Below are the code and all the weights of a small trained network. Each question names an input and a class and asks about switching units off, where a switched-off unit gives its printed mean instead of its output.

import numpy as np


def w(rows, s, z=0):
    codes = np.array(rows[::2]) - 128.0
    scale = np.full(codes.shape[1], s)
    scale[-1] = z or s
    return codes * scale


def f(y):
    return np.maximum(y, 0)


def log_softmax(a):
    a = a - a.max(-1, keepdims=True)
    return a - np.log(np.exp(a).sum(-1, keepdims=True))


def net(x, mask):
    res = np.array(x, float).reshape(1, 8) / 4 @ E
    y = f(res @ A[0][:, :-1].T + A[0][:, -1])
    res = res + np.where(mask, y, B[0][:, -1]) @ B[0][:, :-1]
    return log_softmax(res[-1] @ U[:, :-1].T + U[:, -1])


A, B = {}, {}
E = w([
[133,132,131,136,127,120,110,134],'x0',
[136,135,126,133,139,126,137,135],'x1',
[129,120,131,119,129,132,118,127],'x2',
[123,137,127,131,124,124,150,112],'x3',
[117,133,127,120,124,128,125,128],'x4',
[195,2,199,29,44,69,230,187],'x5',
[131,132,129,139,124,128,113,125],'x6',
[246,35,26,217,211,14,119,62],'x7',
],0.0039)
A[0] = w([
[18,228,218,58,64,254,123,199,25],'n1',
[222,65,41,217,187,47,127,83,7],'n2',
[44,174,191,85,74,209,154,200,17],'n3',
[178,8,206,46,92,35,181,162,215],'n4',
[95,222,34,175,203,189,43,81,65],'n5',
[61,234,39,215,206,183,36,38,52],'n6',
[67,244,39,228,215,192,32,41,39],'n7',
[216,93,45,183,164,47,115,76,16],'n8',
[225,60,33,182,199,36,121,46,3],'n9',
],0.0037,0.0026)
B[0] = w([
[32,96,224,28,229,2,25,8,229],'n1',
[24,101,216,40,199,32,14,21,186],'n2',
[57,82,180,53,182,32,80,33,185],'n3',
[234,142,33,198,76,217,226,201,252],'n4',
[177,33,53,90,90,189,233,162,197],'n5',
[200,36,32,66,41,230,242,172,214],'n6',
[200,35,3,61,36,236,235,141,217],'n7',
[15,64,199,50,219,31,39,48,174],'n8',
[8,84,229,30,199,18,23,39,191],'n9',
],0.0039)
U = w([
[141,145,117,145,159,120,117,131,254],'0',
[6,84,240,9,232,4,11,14,7],'1',
[233,34,25,116,36,233,245,212,16],'2',
[174,204,132,234,156,125,72,186,239],'3',
],0.0037,0.0034)

Each question gives the input, the list of numbers given to net, and the class t.
The units are the neurons (one row each of A and B). Each row of codes is followed by its name. A weight is (code - 128) times the scale printed after its matrix; where a second scale follows, it is the last column's (A, B and U).
mask holds one flag per neuron, in row order. A switched-off neuron (its flag False) gives its mean, the last column of its row in B, instead of its output. The means were averaged over made-up inputs and are rounded, as every weight is.
A unit's drop is (log p(t) with every unit on - log p(t) with that unit switched off) / (log p(t) with every unit on - log p(t) with every unit switched off).
The circuit of an input: a set's keep is (log p(t) with only the set's units on - log p(t) with every unit switched off) / (log p(t) with every unit on - log p(t) with every unit switched off). Starting from all 9 units, units are removed one at a time, each time the one whose removal leaves the highest keep (on an exact tie, the one counted first), for as long as the keep stays at least 0.8.
units of the circuit, in order: the units of the circuit, biggest drop first
unit that matters most: the unit with the biggest drop
k most important neurons: the k neurons with the biggest drops, biggest first
drop when u is switched off: that unit's drop, to one decimal
input [4,4,7,4,5,5,-3,7], class 1: unit that matters most -> n9
input [-1,-6,-1,2,0,-8,4,-6], class 2: 3 most important neurons -> [n7; n6; n5]
input [3,7,2,7,-6,-8,0,5], class 2: units of the circuit, in order -> [n7; n6]
input [2,-7,-4,8,-2,-3,8,-8], class 1: 3 most important neurons -> [n1; n3; n4]
input [-5,-1,6,-8,5,-4,6,7], class 1: 4 most important neurons -> [n9; n2; n8; n4]
input [0,8,1,-5,-1,-8,-3,6], class 2: 2 most important neurons -> [n7; n6]
input [-6,-4,5,-8,4,3,-2,-8], class 1: 2 most important neurons -> [n1; n3]
input [-6,5,-6,-5,-1,-4,5,-8], class 1: 3 most important neurons -> [n1; n3; n4]
input [2,4,0,-3,0,5,-8,8], class 1: units of the circuit, in order -> [n9; n2]
input [0,4,3,-8,-6,0,-8,-8], class 1: 2 most important neurons -> [n1; n3]
input [1,-4,8,-8,2,-8,5,7], class 2: 4 most important neurons -> [n7; n6; n5; n1]
input [-7,5,-2,8,6,5,-1,8], class 1: drop when n7 is switched off -> 0.1
input [-6,-5,3,2,1,-8,5,-2], class 2: drop when n7 is switched off -> 0.2
input [-5,0,-3,4,1,-7,2,8], class 1: drop when n2 is switched off -> 0.9
input [0,4,-6,-6,-7,-8,4,-6], class 2: drop when n4 is switched off -> -0.1
